Below are the code and all the weights of a small trained network. Each question names an input and a class and asks about switching units off, where a switched-off unit gives its printed mean instead of its output.

import numpy as np


def w(rows, s, z=0):
    codes = np.array(rows[::2]) - 128.0
    scale = np.full(codes.shape[1], s)
    scale[-1] = z or s
    return codes * scale


def norm(h):
    return h / np.sqrt((h * h).mean(-1, keepdims=True) + 1e-5)


def f(y):
    return y / 2 * (1 + np.tanh(0.7978845608 * (y + 0.044715 * y**3)))


def log_softmax(a):
    a = a - a.max(-1, keepdims=True)
    return a - np.log(np.exp(a).sum(-1, keepdims=True))


def net(x, mask):
    res = np.array(x, float).reshape(1, 8) / 4 @ E
    u = 0
    for l in range(3):
        y = f(norm(res) @ A[l][:, :-1].T + A[l][:, -1])
        res = res + np.where(mask[u : u + 4], y, B[l][:, -1]) @ B[l][:, :-1]
        u += 4
    return log_softmax(norm(res)[-1] @ U[:, :-1].T + U[:, -1])


A, B = {}, {}
E = w([
[115,141,131],'x0',
[128,127,128],'x1',
[124,134,128],'x2',
[91,166,134],'x3',
[136,121,125],'x4',
[40,57,53],'x5',
[41,80,255],'x6',
[131,123,128],'x7',
],0.0099)
A[0] = w([
[143,94,59,132],'0.n1',
[246,220,225,253],'0.n2',
[206,255,91,113],'0.n3',
[229,202,243,17],'0.n4',
],0.0094,0.0043)
B[0] = w([
[82,216,147,155],'0.n1',
[172,140,181,253],'0.n2',
[221,4,78,200],'0.n3',
[22,128,76,185],'0.n4',
],0.014,0.0077)
A[1] = w([
[182,132,119,117],'1.n1',
[117,164,141,158],'1.n2',
[44,68,95,175],'1.n3',
[104,191,1,5],'1.n4',
],0.02,0.0026)
B[1] = w([
[125,125,105,182],'1.n1',
[153,104,111,136],'1.n2',
[138,117,97,255],'1.n3',
[83,251,86,218],'1.n4',
],0.029,0.0084)
A[2] = w([
[44,70,26,209],'2.n1',
[165,55,122,152],'2.n2',
[194,79,31,91],'2.n3',
[132,155,252,2],'2.n4',
],0.015,0.0023)
B[2] = w([
[48,6,98,248],'2.n1',
[127,159,87,207],'2.n2',
[202,169,190,254],'2.n3',
[80,132,245,195],'2.n4',
],0.02,0.0083)
U = w([
[206,172,147,213],'0',
[84,195,44,146],'1',
[88,103,250,143],'2',
[26,7,107,1],'3',
],0.019,0.0018)

Each question gives the input, the list of numbers given to net, and the class t.
The units are the neurons (one row each of A and B). Each row of codes is followed by its name. A weight is (code - 128) times the scale printed after its matrix; where a second scale follows, it is the last column's (A, B and U).
mask holds one flag per neuron, layer by layer. A switched-off neuron (its flag False) gives its mean, the last column of its row in B, instead of its output. The means were averaged over made-up inputs and are rounded, as every weight is.
A unit's drop is (log p(t) with every unit on - log p(t) with that unit switched off) / (log p(t) with every unit on - log p(t) with every unit switched off).
The circuit of an input: a set's keep is (log p(t) with only the set's units on - log p(t) with every unit switched off) / (log p(t) with every unit on - log p(t) with every unit switched off). Starting from all 12 units, units are removed one at a time, each time the one whose removal leaves the highest keep (on an exact tie, the one counted first), for as long as the keep stays at least 0.8.
circuit, biggest first: the units of the circuit, biggest drop first
top k neurons: the k neurons with the biggest drops, biggest first
top k neurons in layer l: the k neurons of layer l with the biggest drops, biggest first
drop when u is switched off: that unit's drop, to one decimal
input [0,5,-8,0,4,7,-1,7], class 1: circuit, biggest first	[1.n4; 0.n3]
input [-6,5,5,-8,-6,0,3,-1], class 2: circuit, biggest first	[1.n3]
input [-6,2,8,8,2,-3,0,5], class 0: top 2 neurons	[0.n3; 0.n2]
input [-2,1,-7,-4,-7,7,0,-5], class 1: circuit, biggest first	[0.n3; 0.n1]
input [-7,5,-5,-5,-4,4,0,2], class 1: top 4 neurons	[0.n2; 0.n3; 0.n1; 1.n4]
input [5,0,-8,4,-5,-1,1,0], class 2: top 2 neurons	[1.n3; 1.n4]
input [0,-6,-8,-2,8,0,4,8], class 2: top 2 neurons	[1.n3; 0.n4]
input [-2,1,-5,5,-7,-1,1,8], class 2: top 2 neurons	[1.n3; 1.n4]
input [-8,-8,4,-1,8,-7,1,-1], class 2: top 2 neurons	[1.n3; 0.n2]
input [-2,-2,1,-5,5,0,1,-1], class 2: top 2 neurons	[1.n4; 0.n3]
input [-7,-6,-5,-3,5,0,1,1], class 2: top 2 neurons	[1.n4; 0.n3]
input [1,3,7,-7,2,-1,0,-7], class 0: top 2 neurons in layer 1	[1.n1; 1.n4]
input [-4,-3,5,8,-6,0,1,-7], class 2: top 3 neurons in layer 1	[1.n4; 1.n1; 1.n3]
input [4,-2,8,-8,-7,-7,2,-3], class 2: top neuron	[0.n2]
input [5,5,-4,8,6,1,6,3], class 3: top 2 neurons in layer 0	[0.n2; 0.n1]
input [-2,4,-6,-8,-8,-6,2,2], class 2: drop when 0.n2 is switched off	3.3
input [0,5,-2,-4,0,-1,-1,4], class 0: drop when 1.n4 is switched off	0.1
input [-1,1,7,6,5,-2,-6,0], class 0: drop when 0.n3 is switched off	0.2
